Below is a small trained network, with its code and all its weights. Each question gives an input and a class and asks what happens when units are switched off, that is, made to give their printed mean instead of their output.

import numpy as np


def w(rows, s, z=0):
    codes = np.array(rows[::2]) - 128.0
    scale = np.full(codes.shape[1], s)
    scale[-1] = z or s
    return codes * scale


def f(y):
    return np.maximum(y, 0)


def log_softmax(a):
    a = a - a.max(-1, keepdims=True)
    return a - np.log(np.exp(a).sum(-1, keepdims=True))


def net(x, mask):
    res = np.array(x, float).reshape(1, 3) / 4 @ E
    y = f(res @ A[0][:, :-1].T + A[0][:, -1])
    res = res + np.where(mask, y, B[0][:, -1]) @ B[0][:, :-1]
    return log_softmax(res[-1] @ U[:, :-1].T + U[:, -1])


A, B = {}, {}
E = w([
[92,170,121,182,248],'x0',
[161,104,240,204,98],'x1',
[75,102,80,200,62],'x2',
],0.015)
A[0] = w([
[174,165,174,50,183,219],'neuron 0',
[152,120,150,64,197,31],'neuron 1',
[102,165,115,151,153,128],'neuron 2',
[129,57,110,89,101,60],'neuron 3',
[221,56,167,126,101,142],'neuron 4',
[106,142,79,72,130,180],'neuron 5',
[128,150,73,52,126,60],'neuron 6',
[102,149,66,107,135,180],'neuron 7',
[132,109,217,215,117,63],'neuron 8',
[124,109,146,162,204,10],'neuron 9',
[57,141,110,113,108,105],'neuron 10',
[120,204,85,155,136,92],'neuron 11',
[87,166,85,122,110,113],'neuron 12',
[165,120,163,90,220,144],'neuron 13',
[126,159,131,142,132,88],'neuron 14',
[92,151,136,132,107,175],'neuron 15',
[224,193,156,179,152,176],'neuron 16',
[128,93,117,64,27,104],'neuron 17',
[253,73,244,80,104,153],'neuron 18',
[104,111,98,127,149,96],'neuron 19',
[90,152,136,146,113,191],'neuron 20',
[75,161,67,159,147,131],'neuron 21',
[95,137,49,131,134,108],'neuron 22',
[146,80,167,189,142,38],'neuron 23',
[139,98,162,181,136,38],'neuron 24',
[120,94,197,193,119,123],'neuron 25',
[126,197,181,72,187,96],'neuron 26',
[144,90,84,74,91,152],'neuron 27',
],0.015,0.011)
B[0] = w([
[173,138,98,190,77,231],'neuron 0',
[62,58,51,88,194,171],'neuron 1',
[86,132,163,76,151,162],'neuron 2',
[57,116,119,74,203,154],'neuron 3',
[119,184,186,84,89,202],'neuron 4',
[133,99,66,142,136,198],'neuron 5',
[209,148,124,173,72,180],'neuron 6',
[92,130,151,76,136,196],'neuron 7',
[135,106,52,184,117,200],'neuron 8',
[190,165,105,247,38,154],'neuron 9',
[123,152,157,135,119,156],'neuron 10',
[136,124,143,116,116,160],'neuron 11',
[117,141,154,128,118,165],'neuron 12',
[141,104,92,130,116,204],'neuron 13',
[143,155,120,127,113,133],'neuron 14',
[124,131,159,95,149,155],'neuron 15',
[97,123,161,95,160,191],'neuron 16',
[140,60,48,171,125,205],'neuron 17',
[119,210,203,105,137,251],'neuron 18',
[133,136,143,116,135,149],'neuron 19',
[151,94,84,155,153,164],'neuron 20',
[108,124,169,81,154,189],'neuron 21',
[118,137,158,109,117,183],'neuron 22',
[90,56,62,124,158,160],'neuron 23',
[70,59,69,83,203,153],'neuron 24',
[174,133,111,170,90,194],'neuron 25',
[133,94,78,139,128,192],'neuron 26',
[130,106,85,167,119,185],'neuron 27',
],0.016,0.023)
U = w([
[182,130,115,208,5,118],'0',
[89,74,82,134,153,255],'1',
[135,198,242,67,141,19],'2',
],0.018,0.0047)

Each question gives the input, the list of numbers given to net, and the class t.
The units are the neurons (one row each of A and B). Each row of codes is followed by its name. A weight is (code - 128) times the scale printed after its matrix; where a second scale follows, it is the last column's (A, B and U).
mask holds one flag per neuron, in row order. A switched-off neuron (its flag False) gives its mean, the last column of its row in B, instead of its output. The means were averaged over made-up inputs and are rounded, as every weight is.
A unit's drop is (log p(t) with every unit on - log p(t) with that unit switched off) / (log p(t) with every unit on - log p(t) with every unit switched off).
The circuit of an input: a set's keep is (log p(t) with only the set's units on - log p(t) with every unit switched off) / (log p(t) with every unit on - log p(t) with every unit switched off). Starting from the 12 units with the biggest drops (on a tie, the unit counted first), units are removed one at a time, each time the one whose removal leaves the highest keep (on an exact tie, the one counted first), for as long as the keep stays at least 0.8.
units of the circuit, in order: the units of the circuit, biggest drop first
unit that matters most: the unit with the biggest drop
k most important neurons: the k neurons with the biggest drops, biggest first
drop of u: that unit's drop, to one decimal
input [-3,-8,-6], class 0: unit that matters most : neuron 6
input [0,-3,-8], class 0: 4 most important neurons : [neuron 0; neuron 6; neuron 24; neuron 3]
input [-2,-6,0], class 0: 4 most important neurons : [neuron 6; neuron 1; neuron 24; neuron 16]
input [-5,0,5], class 1: 4 most important neurons : [neuron 0; neuron 3; neuron 6; neuron 9]
input [0,5,-8], class 2: 4 most important neurons : [neuron 18; neuron 16; neuron 17; neuron 4]
input [8,7,-5], class 0: 3 most important neurons : [neuron 9; neuron 0; neuron 25]
input [-8,-6,3], class 1: 2 most important neurons : [neuron 3; neuron 0]
input [1,5,5], class 1: 2 most important neurons : [neuron 24; neuron 0]
input [6,6,5], class 1: 3 most important neurons : [neuron 24; neuron 23; neuron 0]
input [7,4,-6], class 0: 2 most important neurons : [neuron 9; neuron 0]
input [0,-8,-5], class 0: 2 most important neurons : [neuron 6; neuron 0]
input [5,4,-8], class 0: 2 most important neurons : [neuron 0; neuron 9]
input [-7,-8,4], class 1: 2 most important neurons : [neuron 3; neuron 0]
input [0,-5,-6], class 0: unit that matters most : neuron 0
input [-3,-6,-7], class 0: 2 most important neurons : [neuron 6; neuron 0]
input [8,6,-3], class 0: 2 most important neurons : [neuron 9; neuron 25]
input [2,2,4], class 1: 2 most important neurons : [neuron 0; neuron 6]
input [-3,4,-2], class 2: drop of neuron 18 : 0.5
input [-6,5,-2], class 2: drop of neuron 18 : 1.1
input [-3,-2,-8], class 0: units of the circuit, in order : [neuron 0]
input [-7,5,-2], class 2: drop of neuron 18 : 1.2
input [-3,8,-8], class 2: drop of neuron 18 : 3.1
